Below are the code and all the weights of a small trained network. Each question names an input and a class and asks about switching units off, where a switched-off unit gives its printed mean instead of its output.

import numpy as np


def w(rows, s, z=0):
    codes = np.array(rows[::2]) - 128.0
    scale = np.full(codes.shape[1], s)
    scale[-1] = z or s
    return codes * scale


def norm(h):
    return h / np.sqrt((h * h).mean(-1, keepdims=True) + 1e-5)


def f(y):
    return np.maximum(y, 0)


def log_softmax(a):
    a = a - a.max(-1, keepdims=True)
    return a - np.log(np.exp(a).sum(-1, keepdims=True))


def net(x, mask):
    res = np.array(x, float).reshape(1, 3) / 4 @ E
    u = 0
    for l in range(2):
        y = f(norm(res) @ A[l][:, :-1].T + A[l][:, -1])
        res = res + np.where(mask[u : u + 13], y, B[l][:, -1]) @ B[l][:, :-1]
        u += 13
    return log_softmax(norm(res)[-1] @ U[:, :-1].T + U[:, -1])


A, B = {}, {}
E = w([
[172,184,156,157,54,228,118,181,117],'x0',
[125,81,199,110,255,166,167,175,114],'x1',
[252,34,147,139,88,94,69,71,193],'x2',
],0.0095)
A[0] = w([
[201,122,137,159,93,155,118,161,185,143],'L0N1',
[155,153,131,137,90,151,173,134,50,102],'L0N2',
[39,191,200,126,147,120,196,118,60,86],'L0N3',
[160,131,140,169,174,81,176,88,212,62],'L0N4',
[159,48,109,152,1,147,30,52,174,30],'L0N5',
[131,150,91,103,130,140,134,207,188,90],'L0N6',
[117,179,64,90,29,114,93,34,131,2],'L0N7',
[165,50,188,120,121,78,20,153,192,111],'L0N8',
[94,209,132,202,2,160,95,157,87,123],'L0N9',
[146,108,189,112,141,140,119,183,107,88],'L0N10',
[80,220,65,115,64,153,102,81,116,55],'L0N11',
[224,122,213,157,118,207,86,156,93,31],'L0N12',
[160,176,97,186,13,108,107,138,172,106],'L0N13',
],0.0081,0.0075)
B[0] = w([
[151,112,91,106,102,141,189,145,173,201],'L0N1',
[116,131,143,109,146,153,101,55,108,163],'L0N2',
[100,113,118,149,99,150,137,203,141,200],'L0N3',
[134,121,165,133,132,101,100,119,114,153],'L0N4',
[75,154,126,92,196,143,71,174,213,231],'L0N5',
[97,137,121,123,126,160,138,73,129,137],'L0N6',
[173,158,74,254,161,50,138,105,163,193],'L0N7',
[112,196,136,206,125,157,125,59,25,212],'L0N8',
[115,118,145,65,87,120,95,77,38,255],'L0N9',
[120,142,45,186,106,133,153,103,156,154],'L0N10',
[110,144,86,221,128,107,153,95,62,198],'L0N11',
[218,179,139,96,109,200,239,104,151,179],'L0N12',
[181,122,94,53,142,44,95,185,180,232],'L0N13',
],0.0088,0.0092)
A[1] = w([
[136,73,156,117,166,43,58,78,197,75],'L1N1',
[99,163,133,67,22,121,57,157,240,158],'L1N2',
[218,121,165,36,102,188,98,181,165,8],'L1N3',
[250,71,189,153,152,192,132,141,210,3],'L1N4',
[68,131,140,104,67,171,86,117,66,44],'L1N5',
[91,7,168,143,196,34,86,46,26,134],'L1N6',
[182,137,78,71,101,61,139,164,211,45],'L1N7',
[24,66,128,180,219,117,155,251,204,36],'L1N8',
[116,55,144,151,132,180,240,149,181,142],'L1N9',
[63,145,163,130,188,174,162,135,179,48],'L1N10',
[92,100,158,120,91,74,1,172,205,61],'L1N11',
[128,135,109,175,65,67,104,151,148,26],'L1N12',
[45,123,150,71,144,179,102,137,21,34],'L1N13',
],0.0092,0.0045)
B[1] = w([
[126,135,207,206,167,201,50,145,142,227],'L1N1',
[134,16,77,84,190,125,67,158,108,222],'L1N2',
[154,124,192,77,80,141,180,96,22,176],'L1N3',
[121,226,124,146,62,175,200,130,158,183],'L1N4',
[80,82,177,221,90,139,144,198,168,173],'L1N5',
[61,149,213,76,129,137,155,113,36,254],'L1N6',
[103,26,155,129,149,235,104,130,144,210],'L1N7',
[227,92,86,3,185,48,189,164,198,213],'L1N8',
[122,173,115,211,175,24,127,99,198,199],'L1N9',
[118,128,94,56,115,13,51,110,122,170],'L1N10',
[142,84,126,233,185,148,119,82,194,191],'L1N11',
[197,162,87,197,153,56,89,102,131,181],'L1N12',
[77,29,134,128,97,147,116,221,247,201],'L1N13',
],0.0079,0.0076)
U = w([
[158,95,77,171,175,118,26,90,193,234],'0',
[185,95,124,4,81,200,131,117,105,1],'1',
[173,201,162,175,113,188,220,84,163,180],'2',
[68,138,238,132,176,131,121,73,55,114],'3',
[82,169,55,175,82,49,122,89,37,13],'4',
[112,114,103,52,186,46,189,178,174,226],'5',
[25,114,138,153,54,182,151,208,119,96],'6',
],0.017,0.0016)

Each question gives the input, the list of numbers given to net, and the class t.
The units are the neurons (one row each of A and B). Each row of codes is followed by its name. A weight is (code - 128) times the scale printed after its matrix; where a second scale follows, it is the last column's (A, B and U).
mask holds one flag per neuron, layer by layer. A switched-off neuron (its flag False) gives its mean, the last column of its row in B, instead of its output. The means were averaged over made-up inputs and are rounded, as every weight is.
A unit's drop is (log p(t) with every unit on - log p(t) with that unit switched off) / (log p(t) with every unit on - log p(t) with every unit switched off).
The circuit of an input: a set's keep is (log p(t) with only the set's units on - log p(t) with every unit switched off) / (log p(t) with every unit on - log p(t) with every unit switched off). Starting from the 12 units with the biggest drops (on a tie, the unit counted first), units are removed one at a time, each time the one whose removal leaves the highest keep (on an exact tie, the one counted first), for as long as the keep stays at least 0.8.
circuit, biggest first: the units of the circuit, biggest drop first
most important unit: the unit with the biggest drop
k most important neurons: the k neurons with the biggest drops, biggest first
top k neurons in layer l: the k neurons of layer l with the biggest drops, biggest first
drop when u is switched off: that unit's drop, to one decimal
input [-2,1,8], class 3: most important unit : L0N8
input [5,1,6], class 2: 3 most important neurons : (L0N12, L1N4, L0N8)
input [7,-3,8], class 1: circuit, biggest first : (L0N12, L1N3)
input [2,-6,-1], class 0: 2 most important neurons : (L0N13, L0N8)
input [-6,-1,8], class 3: 2 most important neurons : (L0N8, L1N6)
input [3,6,-1], class 2: top 2 neurons in layer 0 : (L0N12, L0N5)
input [6,-4,-2], class 4: 2 most important neurons : (L0N11, L0N9)
input [4,6,-1], class 2: top 2 neurons in layer 0 : (L0N12, L0N5)
input [5,-7,0], class 0: 3 most important neurons : (L0N13, L0N5, L0N8)
input [-5,-3,-2], class 4: 3 most important neurons : (L0N5, L0N13, L0N9)
input [8,2,8], class 2: 2 most important neurons : (L0N12, L1N4)
input [-6,-1,-1], class 3: 2 most important neurons : (L0N5, L1N6)
input [7,-6,-2], class 4: top 3 neurons in layer 0 : (L0N9, L0N11, L0N7)
input [4,7,0], class 2: circuit, biggest first : (L0N12)
input [1,4,-7], class 5: 2 most important neurons : (L1N8, L0N9)
input [-3,6,8], class 3: drop when L0N8 is switched off : 0.1
input [7,7,-2], class 2: drop when L0N12 is switched off : 0.2
input [0,-8,-1], class 0: drop when L0N5 is switched off : 0.5
